Here is a tiny trained network, its code and every weight. The questions are about switching its units off for an input and a class, where a switched-off unit gives its printed mean instead of its output.

import numpy as np


def w(rows, s, z=0):
    codes = np.array(rows[::2]) - 128.0
    scale = np.full(codes.shape[1], s)
    scale[-1] = z or s
    return codes * scale


def f(y):
    return y / 2 * (1 + np.tanh(0.7978845608 * (y + 0.044715 * y**3)))


def log_softmax(a):
    a = a - a.max(-1, keepdims=True)
    return a - np.log(np.exp(a).sum(-1, keepdims=True))


def net(x, mask):
    res = np.array(x, float).reshape(1, 5) / 4 @ E
    y = f(res @ A[0][:, :-1].T + A[0][:, -1])
    res = res + np.where(mask, y, B[0][:, -1]) @ B[0][:, :-1]
    return log_softmax(res[-1] @ U[:, :-1].T + U[:, -1])


A, B = {}, {}
E = w([
[84,181,183,215,17],'x0',
[253,34,182,153,60],'x1',
[47,52,251,116,156],'x2',
[116,104,100,141,127],'x3',
[165,145,168,247,245],'x4',
],0.004)
A[0] = w([
[111,204,191,188,54,57],'n1',
[122,122,121,113,118,25],'n2',
[192,50,134,158,86,80],'n3',
[152,58,82,54,222,61],'n4',
[162,144,1,188,96,81],'n5',
[198,58,141,153,88,69],'n6',
[136,90,110,102,158,36],'n7',
[63,56,195,106,149,79],'n8',
[79,141,103,130,149,98],'n9',
[129,126,131,97,109,111],'n10',
[151,147,106,131,128,26],'n11',
[148,98,104,103,167,84],'n12',
[194,237,223,38,137,213],'n13',
[111,131,139,21,40,85],'n14',
[163,91,106,64,199,62],'n15',
[91,88,83,55,52,64],'n16',
[140,121,135,140,137,23],'n17',
[110,149,131,135,126,75],'n18',
[149,127,133,212,192,90],'n19',
[14,191,78,135,173,59],'n20',
[100,91,195,93,136,109],'n21',
[161,103,118,61,195,101],'n22',
[26,182,91,120,169,78],'n23',
[47,29,148,159,134,80],'n24',
[124,136,115,110,118,36],'n25',
[136,137,132,139,145,3],'n26',
[88,158,152,200,55,62],'n27',
[153,137,143,207,192,71],'n28',
[196,96,158,133,108,68],'n29',
[46,127,120,234,40,111],'n30',
[160,138,36,166,109,79],'n31',
[46,58,198,122,147,58],'n32',
[155,139,143,213,198,65],'n33',
[160,155,96,131,126,39],'n34',
[191,67,142,146,91,82],'n35',
[218,218,73,117,114,92],'n36',
[83,72,72,63,56,51],'n37',
[157,92,138,141,111,28],'n38',
[154,132,139,213,196,90],'n39',
[114,100,67,163,119,244],'n40',
[208,62,143,161,83,83],'n41',
],0.0086,0.0046)
B[0] = w([
[173,188,54,155,79,171],'n1',
[101,181,140,132,118,84],'n2',
[110,150,99,79,203,168],'n3',
[189,197,20,163,70,179],'n4',
[185,150,210,192,169,184],'n5',
[110,154,98,76,201,162],'n6',
[137,183,114,126,103,97],'n7',
[184,160,192,182,170,167],'n8',
[126,135,113,105,157,129],'n9',
[112,127,131,141,129,126],'n10',
[129,178,158,131,123,88],'n11',
[141,151,106,137,97,121],'n12',
[147,72,116,142,154,221],'n13',
[34,104,106,224,150,208],'n14',
[161,177,68,144,81,146],'n15',
[41,132,120,213,140,183],'n16',
[104,180,132,130,120,83],'n17',
[123,146,123,113,126,102],'n18',
[56,105,122,180,116,169],'n19',
[110,157,98,61,253,193],'n20',
[159,133,173,164,151,154],'n21',
[166,150,78,146,87,158],'n22',
[120,152,95,73,234,185],'n23',
[169,143,179,174,153,152],'n24',
[107,177,144,141,138,88],'n25',
[94,189,137,126,118,80],'n26',
[169,177,63,142,90,157],'n27',
[52,116,125,178,116,160],'n28',
[113,147,108,100,172,135],'n29',
[187,147,27,143,87,208],'n30',
[163,146,186,161,147,149],'n31',
[189,168,197,187,172,165],'n32',
[44,114,126,187,120,166],'n33',
[137,175,167,138,124,100],'n34',
[109,146,108,81,184,158],'n35',
[173,162,212,193,168,194],'n36',
[41,140,119,200,129,174],'n37',
[108,189,123,101,147,96],'n38',
[47,104,121,188,117,176],'n39',
[149,59,131,142,152,252],'n40',
[119,153,87,88,225,179],'n41',
],0.03,0.0032)
U = w([
[44,117,119,196,92,100],'0',
[118,154,103,75,170,99],'1',
[181,169,64,156,43,92],'2',
[151,79,119,158,118,253],'3',
[170,152,202,175,113,100],'4',
[102,87,181,47,3,104],'5',
],0.0081,0.0064)

Each question gives the input, the list of numbers given to net, and the class t.
The units are the neurons (one row each of A and B). Each row of codes is followed by its name. A weight is (code - 128) times the scale printed after its matrix; where a second scale follows, it is the last column's (A, B and U).
mask holds one flag per neuron, in row order. A switched-off neuron (its flag False) gives its mean, the last column of its row in B, instead of its output. The means were averaged over made-up inputs and are rounded, as every weight is.
A unit's drop is (log p(t) with every unit on - log p(t) with that unit switched off) / (log p(t) with every unit on - log p(t) with every unit switched off).
The circuit of an input: a set's keep is (log p(t) with only the set's units on - log p(t) with every unit switched off) / (log p(t) with every unit on - log p(t) with every unit switched off). Starting from the 12 units with the biggest drops (on a tie, the unit counted first), units are removed one at a time, each time the one whose removal leaves the highest keep (on an exact tie, the one counted first), for as long as the keep stays at least 0.8.
circuit, biggest first: the units of the circuit, biggest drop first
most important unit: the unit with the biggest drop
top k neurons: the k neurons with the biggest drops, biggest first
drop when u is switched off: that unit's drop, to one decimal
input [7,-8,4,6,7], class 1: circuit, biggest first	n20
input [1,-5,-7,3,2], class 4: circuit, biggest first	n5, n36
input [6,-5,-3,2,5], class 2: top 4 neurons	n30, n1, n27, n14
input [-8,7,7,6,3], class 2: top 3 neurons	n4, n15, n22
input [-5,0,3,5,5], class 0: circuit, biggest first	n39, n19
input [-5,2,7,-6,6], class 4: top 3 neurons	n8, n32, n14
input [5,-4,-6,4,2], class 4: top 4 neurons	n5, n36, n31, n4
input [8,-1,-5,2,6], class 2: top 3 neurons	n30, n1, n27
input [-6,-1,-4,3,0], class 2: circuit, biggest first	n4, n15
input [-2,4,-8,-4,8], class 0: circuit, biggest first	n39, n33
input [-8,1,-8,-8,-2], class 2: top 2 neurons	n4, n15
input [-5,8,8,-5,5], class 1: circuit, biggest first	n41, n6
input [5,-3,-3,3,4], class 2: top 2 neurons	n30, n1
input [-7,0,4,-2,-7], class 0: top 4 neurons	n14, n16, n37, n30
input [-8,-3,0,1,6], class 2: circuit, biggest first	n4
input [-2,-6,-4,-5,6], class 0: top 3 neurons	n39, n33, n19
input [8,6,5,-1,-6], class 2: top 3 neurons	n30, n1, n27
input [8,-3,-7,-3,-3], class 2: top 2 neurons	n30, n1
input [0,-7,3,4,5], class 1: drop when n23 is switched off	0.3
input [2,6,-6,-4,-2], class 1: drop when n41 is switched off	0.3
input [7,3,-8,3,4], class 4: drop when n31 is switched off	0.3
input [-2,-2,-7,-3,-4], class 4: most important unit	n36
